Each row is followed by its class.
[  8   6   6  -1 -11   0  -7   1 -14  39  -6  23   1  -7   6  -1  -5]
S
[  6   0   6  -4  -7   4  -8  -1  -7  31 -16  20  -1  -4   6  -3  -1]
S
[  7   7   1  -2 -10   0  -3   2 -11  22  -4  18   1  -6   3   0  -3]
B
[  7   9   1   2 -10  -9  -1   3 -15  12  13  14   2 -14   0   8  -6]
Q
[  8   6   5  -2 -12  -3  -5   1 -14  31  -3  20   2  -7   6   0  -7]
B
[  4   5  -5   8  -9   7  -5   1 -10  17 -13  18   0 -10  -1   5  -1]
B
[  6   6   4   0  -9  -1  -6   2 -13  35  -4  23   2  -5   6  -2  -5]
S
[  5   2   7  -4  -8   1  -6   1  -8  30 -11  18   0  -3   4  -2  -2]
S
[  6   2  14 -12 -12 -10  -3   1  -6  12   5   8  -1  -6   4  -6  -1]
B
[  6   6   5  -4 -10 -11  -1   2 -10  12   8   7   1  -7   2   0  -5]
Q
[  7   6  -2   1  -9   0  -4   3 -12  28 -12  17  -1  -4   4   1  -5]
Q
[  8   4   7  -2 -10  -1  -7  -1 -11  30   0  21   0  -5   4  -1  -4]
L
[ 6  2 13 -7 -9 -6 -5 -1 -9 27  4 15  0 -2  8 -4 -5]
X
[  6   4   0   6  -9   3  -4  -1  -9  14 -10  16  -1 -11  -1   2   1]
B
[  8  -5  11  -6  -8  11 -18  -1  -5  40 -39  28  -4  -1   8  -4   0]
S
[  6   4   7   2  -8  -3  -4   0 -11  28   3  22   1  -6   4   0  -1]
L
[ 6  3 11 -6 -8 -4 -4  1 -8 29 -3 17  1 -4  6 -3 -1]
L
[  7   7  12  -9 -13 -16  -2   7 -12  10  20   8   1 -10   2   2  -5]
Q
[ 4  4  1  8 -4  2 -1 -3 -8 16  7 18  1 -6  5  2  2]
L
[ 3  1  6 -3 -9 -1 -4 -2 -4  1 -6  6 -1 -6 -2 -2  4]
B
[  5   4   4  -3  -9  -2  -3   1 -10  24   2  13   2  -4   6  -3  -5]
S
[  4   6 -13  19  -5  15  -4  -1 -11  11 -22  22  -1 -14  -6  10   2]
B
[ 11   7 -11  17  -7  13  -5   1 -13  17 -21  25   0 -16  -3   9   2]
B
[  6   3   0   5  -8   6  -4  -1  -5   4 -12  14  -2 -10  -3   3   4]
B
[ 0  3  6  3 -6 -3 -2 -3 -6 16  9 16  2 -4  1  1  1]
L
[  9  10   8  -2 -15 -14  -5   3 -17  22  17  16   2 -13   2   4  -7]
Q
[  6  -2  24 -22 -13 -18  -2  -2  -1   3  13  -2  -1   1   5 -14   1]
B
[  6   5  18  -9 -12 -10  -3  -2  -7  21  15  15   3  -3   5  -6   1]
L
[  9   1   8   3  -5   2 -12  -1 -11  25  -9  22   0  -8   0  10  -3]
W
[  7   2  13  -9 -13  -7  -4  -2  -8  18   4   9   1  -6   4  -4  -1]
B
[  9   2   7  -2  -7   3 -10   1 -12  41 -12  24   1  -4   7   3  -6]
X
[ 5  2  4 -4 -6  0 -5  0 -7 26 -9 10  0 -3  6 -3 -4]
L
[  7   4   1  -1  -9  -1  -5   1 -10  31  -5  18   1  -5   5  -3  -3]
S
[  6   0  18 -11  -9  -7 -10   1  -7  30   0  16  -1   0   8  -3  -3]
X
[  1   7   0   4 -11  -5   3   1  -9   6   9  11   1  -9  -2   0   2]
P
[ 5  2 10 -6 -8 -5 -5  1 -7 26  2 15  1 -3  5 -5 -2]
L
[  0   7 -10  12  -1   6   2   1  -8  13  -3  12   2  -4   0   2  -1]
X
[ -1   2 -10   8  -1   8   1  -1  -2  -9 -13   1  -2  -5  -7   5   0]
B
[  6   2   5  -3  -9   3  -8   1  -8  22 -17  17  -1  -6   3   1  -2]
W
[ 7  3  7 -3 -9 -3 -6  1 -9 32 -3 20  1 -6  6 -2 -4]
L
[  8   5  16 -10 -15 -13  -4   2 -15  36  18  18   3  -6   9  -6  -6]
S

Each row is followed by its class. Each block has new classes.
[  5  -1  -3   0   2   2 -15  -4   3  -3  -1  16   2   7  -1   4  -5]
K
[ 2 -1  9  1  2 -4 -2 -5  1 10 -1 -2 -4  5 -3  1  1]
K
[  1  -1  -5   1  -6   2   3  -2   2  -7  -3   7  -3 -12   4  -1 -10]
A
[ -4  -5   6  -9  12   7  -2  -1   0   4   2  -4   3 -15   5   2  -3]
A
[ -1  -3   0  -3  -4  -1  -2  -4   2   4  -8  16 -12 -22  10  -3   1]
K
[  0  -5  14   8   3   5   1   2   9  -3  -4  16   2 -15   3  -1   0]
A
[ 0  6 18 -7  0 10  0  5 -5  4 -7  7  2  7  8  3 -1]
A
